Below are the code and all the weights of a small trained network. Each question names an input and a target symbol and asks about switching units off, where a switched-off unit gives its printed mean instead of its output.

import numpy as np


def w(rows, s, z=0):
    codes = np.array(rows[::2]) - 128.0
    scale = np.full(codes.shape[1], s)
    scale[-1] = z or s
    return codes * scale


def f(y):
    return np.maximum(y, 0)


def softmax(a):
    e = np.exp(a - a.max(-1, keepdims=True))
    return e / e.sum(-1, keepdims=True)


def log_softmax(a):
    a = a - a.max(-1, keepdims=True)
    return a - np.log(np.exp(a).sum(-1, keepdims=True))


def net(x, mask):
    ids = ['γδεηθλσφ'.index(c) for c in x.split()]
    T = len(ids)
    res = E[ids] + P[:T]
    u = 0
    for l in range(3):
        r = res
        for j in range(2):
            rows = slice(2 * j, 2 * j + 2)
            q, k, v = (r @ M[l][rows].T for M in (Q, K, V))
            z = softmax(np.where(np.tri(T) > 0, q @ k.T / 2**0.5, -1e9)) @ v
            o = O[l][rows]
            res = res + np.where(mask[u + j], z, o[:, -1]) @ o[:, :-1]
        u += 2
        y = f(res @ A[l][:, :-1].T + A[l][:, -1])
        res = res + np.where(mask[u : u + 8], y, B[l][:, -1]) @ B[l][:, :-1]
        u += 8
    return log_softmax(res[-1] @ U[:, :-1].T + U[:, -1])


Q, K, V, O, A, B = {}, {}, {}, {}, {}, {}
E = w([
[185,102,134],'γ',
[142,125,213],'δ',
[92,30,164],'ε',
[171,169,93],'η',
[97,161,97],'θ',
[163,191,5],'λ',
[133,157,78],'σ',
[82,201,166],'φ',
],0.017)
P = w([
[100,104,78],'0',
[157,112,112],'1',
[247,165,153],'2',
[198,163,197],'3',
[102,120,125],'4',
[101,120,135],'5',
[137,152,161],'6',
[83,118,160],'7',
[117,140,149],'8',
[79,115,137],'9',
[121,142,72],'10',
],0.012)
Q[0] = w([
[76,193,127],'0.h1',
[197,57,197],'0.h1',
[159,66,2],'0.h2',
[77,80,72],'0.h2',
],0.0084)
K[0] = w([
[204,153,228],'0.h1',
[1,55,153],'0.h1',
[105,49,94],'0.h2',
[213,163,220],'0.h2',
],0.0066)
V[0] = w([
[6,1,87],'0.h1',
[82,114,148],'0.h1',
[208,154,190],'0.h2',
[198,119,149],'0.h2',
],0.0095)
O[0] = w([
[113,130,18,2],'0.h1',
[194,183,125,105],'0.h1',
[219,105,98,137],'0.h2',
[207,242,3,114],'0.h2',
],0.0064,0.0074)
A[0] = w([
[160,179,85,236],'0.n1',
[212,99,172,231],'0.n2',
[192,55,128,130],'0.n3',
[143,94,119,51],'0.n4',
[2,76,219,167],'0.n5',
[181,133,94,1],'0.n6',
[245,63,132,211],'0.n7',
[106,43,76,89],'0.n8',
],0.0098,0.0021)
B[0] = w([
[37,43,106,158],'0.n1',
[75,141,78,179],'0.n2',
[141,245,63,149],'0.n3',
[118,120,175,132],'0.n4',
[183,216,151,254],'0.n5',
[142,149,255,136],'0.n6',
[13,150,31,168],'0.n7',
[135,238,128,148],'0.n8',
],0.005,0.0088)
Q[1] = w([
[66,166,96],'1.h1',
[248,123,154],'1.h1',
[176,97,164],'1.h2',
[213,85,144],'1.h2',
],0.013)
K[1] = w([
[246,22,119],'1.h1',
[112,173,223],'1.h1',
[231,63,99],'1.h2',
[69,61,119],'1.h2',
],0.011)
V[1] = w([
[137,129,44],'1.h1',
[161,114,255],'1.h1',
[118,60,120],'1.h2',
[153,116,53],'1.h2',
],0.0074)
O[1] = w([
[226,150,194,112],'1.h1',
[160,140,130,111],'1.h1',
[39,50,143,3],'1.h2',
[2,23,100,24],'1.h2',
],0.0083,0.005)
A[1] = w([
[46,126,245,126],'1.n1',
[110,6,94,217],'1.n2',
[152,172,59,167],'1.n3',
[48,102,81,94],'1.n4',
[173,146,150,84],'1.n5',
[184,153,94,253],'1.n6',
[227,32,126,76],'1.n7',
[179,123,196,113],'1.n8',
],0.011,0.0041)
B[1] = w([
[169,95,105,192],'1.n1',
[191,156,2,136],'1.n2',
[67,143,194,213],'1.n3',
[129,174,87,138],'1.n4',
[63,123,99,203],'1.n5',
[122,126,198,254],'1.n6',
[149,46,153,128],'1.n7',
[172,153,53,207],'1.n8',
],0.0075,0.0097)
Q[2] = w([
[126,123,130],'2.h1',
[107,128,187],'2.h1',
[124,114,6],'2.h2',
[106,115,71],'2.h2',
],0.017)
K[2] = w([
[164,164,139],'2.h1',
[105,97,139],'2.h1',
[252,161,181],'2.h2',
[113,97,152],'2.h2',
],0.011)
V[2] = w([
[247,227,62],'2.h1',
[254,49,106],'2.h1',
[78,118,18],'2.h2',
[166,155,10],'2.h2',
],0.0073)
O[2] = w([
[132,163,153,237],'2.h1',
[103,246,178,1],'2.h1',
[135,160,2,168],'2.h2',
[153,177,78,172],'2.h2',
],0.0079,0.0087)
A[2] = w([
[104,142,62,166],'2.n1',
[45,83,169,169],'2.n2',
[199,184,105,78],'2.n3',
[217,199,135,182],'2.n4',
[228,203,172,225],'2.n5',
[156,104,254,84],'2.n6',
[162,123,96,254],'2.n7',
[97,86,191,105],'2.n8',
],0.0082,0.0034)
B[2] = w([
[160,142,202,166],'2.n1',
[216,180,75,138],'2.n2',
[141,221,235,192],'2.n3',
[55,49,64,231],'2.n4',
[26,80,127,253],'2.n5',
[248,132,154,187],'2.n6',
[1,69,184,165],'2.n7',
[125,69,45,144],'2.n8',
],0.0063,0.015)
U = w([
[156,166,156,35],'γ',
[193,168,253,109],'δ',
[157,196,139,26],'ε',
[173,130,130,254],'η',
[9,2,166,159],'θ',
[136,113,129,114],'λ',
[127,93,150,107],'σ',
[86,165,251,150],'φ',
],0.0084,0.0079)

Each question gives the input, a string of symbols that net reads in full, and the target symbol t.
The units are the heads (2 rows each of Q, K, V and O) and the neurons (one row each of A and B). Each row of codes is followed by its name. A weight is (code - 128) times the scale printed after its matrix; where a second scale follows, it is the last column's (O, A, B and U).
mask holds one flag per unit, layer by layer, with each layer's heads first. A switched-off unit (its flag False) gives its mean, the last column of its rows in O or B, instead of its output. The means were averaged over made-up inputs and are rounded, as every weight is.
A unit's drop is (log p(t) with every unit on - log p(t) with that unit switched off) / (log p(t) with every unit on - log p(t) with every unit switched off).
The circuit of an input: a set's keep is (log p(t) with only the set's units on - log p(t) with every unit switched off) / (log p(t) with every unit on - log p(t) with every unit switched off). Starting from the 12 units with the biggest drops (on a tie, the unit counted first), units are removed one at a time, each time the one whose removal leaves the highest keep (on an exact tie, the one counted first), for as long as the keep stays at least 0.8.
circuit, biggest first: the units of the circuit, biggest drop first
unit that matters most: the unit with the biggest drop
k most important neurons: the k neurons with the biggest drops, biggest first
top k neurons in layer l: the k neurons of layer l with the biggest drops, biggest first
drop of u: that unit's drop, to one decimal
input φ φ φ φ σ ε, target δ: circuit, biggest first -> [2.h2, 2.n6, 2.n4]
input θ θ φ γ, target θ: circuit, biggest first -> [0.h1, 1.h2]
input φ φ φ φ φ λ φ λ φ γ, target δ: circuit, biggest first -> [2.h2, 2.n6, 0.h2, 2.n4]
input θ φ φ, target θ: circuit, biggest first -> [2.n4, 2.n5]
input λ λ σ θ φ η φ φ λ γ λ, target φ: unit that matters most -> 2.n3
input θ η θ, target θ: 2 most important neurons -> [2.n6, 2.n3]
input θ φ ε θ, target θ: circuit, biggest first -> [0.h1, 1.h2, 0.n5]
input φ φ η φ φ φ, target δ: circuit, biggest first -> [2.h2, 2.n6, 1.h2]
input θ η θ σ, target θ: 2 most important neurons -> [2.n6, 2.n3]
input θ η η γ φ φ φ φ λ, target θ: circuit, biggest first -> [0.h1, 2.n6, 2.n4]
input φ φ θ φ ε φ γ ε φ θ γ, target δ: top 4 neurons in layer 2 -> [2.n6, 2.n4, 2.n7, 2.n2]
input η θ η θ φ σ λ θ ε φ θ, target φ: 2 most important neurons -> [2.n3, 0.n5]
input θ ε ε θ ε θ θ θ φ, target θ: top 4 neurons in layer 2 -> [2.n4, 2.n5, 2.n6, 2.n1]
input δ θ φ γ φ λ ε γ σ η η, target θ: 2 most important neurons -> [0.n5, 2.n6]
input θ φ θ ε γ γ φ φ θ γ η, target θ: unit that matters most -> 0.h2
input φ φ η η φ φ η θ ε, target δ: 2 most important neurons -> [2.n6, 1.n6]
input ε φ γ η θ δ, target η: 2 most important neurons -> [2.n5, 1.n8]
input φ φ η θ λ, target δ: top 2 neurons in layer 2 -> [2.n4, 2.n6]
input η ε η φ φ φ φ ε, target φ: 2 most important neurons -> [2.n3, 0.n8]
input φ φ φ φ δ δ φ θ ε θ, target δ: top 2 neurons in layer 2 -> [2.n6, 2.n7]
input φ φ γ φ θ, target δ: top neuron in layer 2 -> [2.n6]
input θ φ φ θ φ φ σ, target θ: 2 most important neurons -> [2.n6, 0.n5]
input θ φ θ φ λ λ, target θ: top 2 neurons in layer 2 -> [2.n6, 2.n3]
input γ λ φ σ λ ε φ σ ε φ θ, target φ: drop of 1.h2 -> 0.4
input φ δ η λ φ λ η φ η φ λ, target φ: drop of 2.n4 -> 0.0
input σ φ φ φ φ φ φ ε, target φ: drop of 0.n6 -> 0.0
input φ φ θ φ λ, target δ: drop of 2.h2 -> 0.7
